Here is a tiny trained network, its code and every weight. The questions are about switching its units off for an input and a target symbol, where a switched-off unit gives its printed mean instead of its output.

import numpy as np


def w(rows, s, z=0):
    codes = np.array(rows[::2]) - 128.0
    scale = np.full(codes.shape[1], s)
    scale[-1] = z or s
    return codes * scale


def f(y):
    return np.maximum(y, 0)


def softmax(a):
    e = np.exp(a - a.max(-1, keepdims=True))
    return e / e.sum(-1, keepdims=True)


def log_softmax(a):
    a = a - a.max(-1, keepdims=True)
    return a - np.log(np.exp(a).sum(-1, keepdims=True))


def net(x, mask):
    ids = ['ΔΘΞΨβγηλμπστω'.index(c) for c in x.split()]
    T = len(ids)
    res = E[ids] + P[:T]
    q, k, v = (res @ M[0].T for M in (Q, K, V))
    z = softmax(np.where(np.tri(T) > 0, q @ k.T / 3**0.5, -1e9)) @ v
    res = res + np.where(mask[0], z, O[0][:, -1]) @ O[0][:, :-1]
    y = f(res @ A[0][:, :-1].T + A[0][:, -1])
    res = res + np.where(mask[1:9], y, B[0][:, -1]) @ B[0][:, :-1]
    return log_softmax(res[-1] @ U[:, :-1].T + U[:, -1])


Q, K, V, O, A, B = {}, {}, {}, {}, {}, {}
E = w([
[148,251,78],'Δ',
[103,106,187],'Θ',
[101,125,178],'Ξ',
[51,168,193],'Ψ',
[150,147,122],'β',
[90,155,118],'γ',
[94,121,175],'η',
[82,135,169],'λ',
[170,122,168],'μ',
[130,133,189],'π',
[97,162,168],'σ',
[47,182,107],'τ',
[151,91,199],'ω',
],0.023)
P = w([
[199,250,165],'0',
[113,147,159],'1',
[115,144,168],'2',
[115,148,177],'3',
[121,146,182],'4',
[123,144,195],'5',
[112,153,184],'6',
[116,150,186],'7',
[113,154,189],'8',
[139,126,196],'9',
[111,152,180],'10',
[108,163,160],'11',
[102,161,160],'12',
],0.012)
Q[0] = w([
[148,150,127],'H0',
[134,10,56],'H0',
[189,50,22],'H0',
],0.011)
K[0] = w([
[222,120,162],'H0',
[106,58,164],'H0',
[33,7,104],'H0',
],0.014)
V[0] = w([
[235,19,246],'H0',
[252,116,54],'H0',
[9,27,255],'H0',
],0.0083)
O[0] = w([
[47,40,110,27],'H0',
[217,8,118,120],'H0',
[62,215,125,3],'H0',
],0.014,0.016)
A[0] = w([
[157,255,252,133],'N0',
[120,157,35,199],'N1',
[129,210,121,69],'N2',
[233,191,129,109],'N3',
[247,42,108,151],'N4',
[198,241,142,133],'N5',
[91,121,135,3],'N6',
[156,161,236,250],'N7',
],0.0084,0.0031)
B[0] = w([
[171,76,120,251],'N0',
[83,1,187,132],'N1',
[190,227,207,161],'N2',
[8,83,170,244],'N3',
[129,217,58,255],'N4',
[124,43,157,231],'N5',
[197,41,92,132],'N6',
[50,170,36,225],'N7',
],0.0065,0.029)
U = w([
[171,163,114,1],'Δ',
[93,139,117,79],'Θ',
[108,143,123,95],'Ξ',
[171,197,166,33],'Ψ',
[255,82,164,191],'β',
[160,100,168,94],'γ',
[118,156,112,214],'η',
[131,156,150,67],'λ',
[159,47,112,191],'μ',
[99,95,114,172],'π',
[146,126,163,102],'σ',
[220,101,242,98],'τ',
[95,64,123,91],'ω',
],0.009,0.0053)

Each question gives the input, a string of symbols that net reads in full, and the target symbol t.
The units are the heads (3 rows each of Q, K, V and O) and the neurons (one row each of A and B). Each row of codes is followed by its name. A weight is (code - 128) times the scale printed after its matrix; where a second scale follows, it is the last column's (O, A, B and U).
mask holds one flag per unit, heads first, then neurons. A switched-off unit (its flag False) gives its mean, the last column of its rows in O or B, instead of its output. The means were averaged over made-up inputs and are rounded, as every weight is.
A unit's drop is (log p(t) with every unit on - log p(t) with that unit switched off) / (log p(t) with every unit on - log p(t) with every unit switched off).
The circuit of an input: a set's keep is (log p(t) with only the set's units on - log p(t) with every unit switched off) / (log p(t) with every unit on - log p(t) with every unit switched off). Starting from all 9 units, units are removed one at a time, each time the one whose removal leaves the highest keep (on an exact tie, the one counted first), for as long as the keep stays at least 0.8.
circuit, biggest first: the units of the circuit, biggest drop first
most important unit: the unit with the biggest drop
k most important neurons: the k neurons with the biggest drops, biggest first
drop when u is switched off: that unit's drop, to one decimal
input ω π τ γ σ, target ω: most important unit -> H0
input μ λ η Ξ η σ η, target μ: circuit, biggest first -> (H0; N3)
input τ β σ, target τ: circuit, biggest first -> (H0; N4; N5)
input τ ω β Θ μ Ξ Ψ, target τ: circuit, biggest first -> (N4; N0; H0)
input μ β η τ, target μ: 2 most important neurons -> (N3; N7)
input τ Ψ η Θ σ β π β, target τ: 4 most important neurons -> (N4; N2; N5; N0)
input β π η β Θ η β τ μ λ, target β: circuit, biggest first -> (N3; H0)
input τ Θ π τ, target τ: circuit, biggest first -> (N4; H0; N2; N5)
input β π μ γ Ξ, target β: 2 most important neurons -> (N3; N7)
input Ψ π π η β Θ Ψ β Θ, target Ψ: circuit, biggest first -> (H0; N2)
input τ π π, target τ: 2 most important neurons -> (N4; N2)
input Ψ η π τ τ, target Ψ: 2 most important neurons -> (N2; N3)
input μ σ π π β η Ξ, target μ: 3 most important neurons -> (N3; N7; N2)
input μ τ τ σ ω, target μ: 2 most important neurons -> (N2; N3)
input τ Ξ ω Ψ β η β Ψ σ μ γ Ξ, target τ: 4 most important neurons -> (N4; N2; N0; N5)
input ω τ σ π, target ω: most important neuron -> (N4)
input Ψ Ξ β ω ω τ τ Θ η τ λ γ, target Ψ: drop when H0 is switched off -> 1.0
input μ σ τ γ π λ τ γ π Ξ σ γ, target μ: drop when N7 is switched off -> 0.4
input τ Θ ω β η μ σ τ Θ τ Ψ λ τ, target τ: drop when N4 is switched off -> 0.4
input τ π η β β ω η, target τ: drop when H0 is switched off -> 1.2
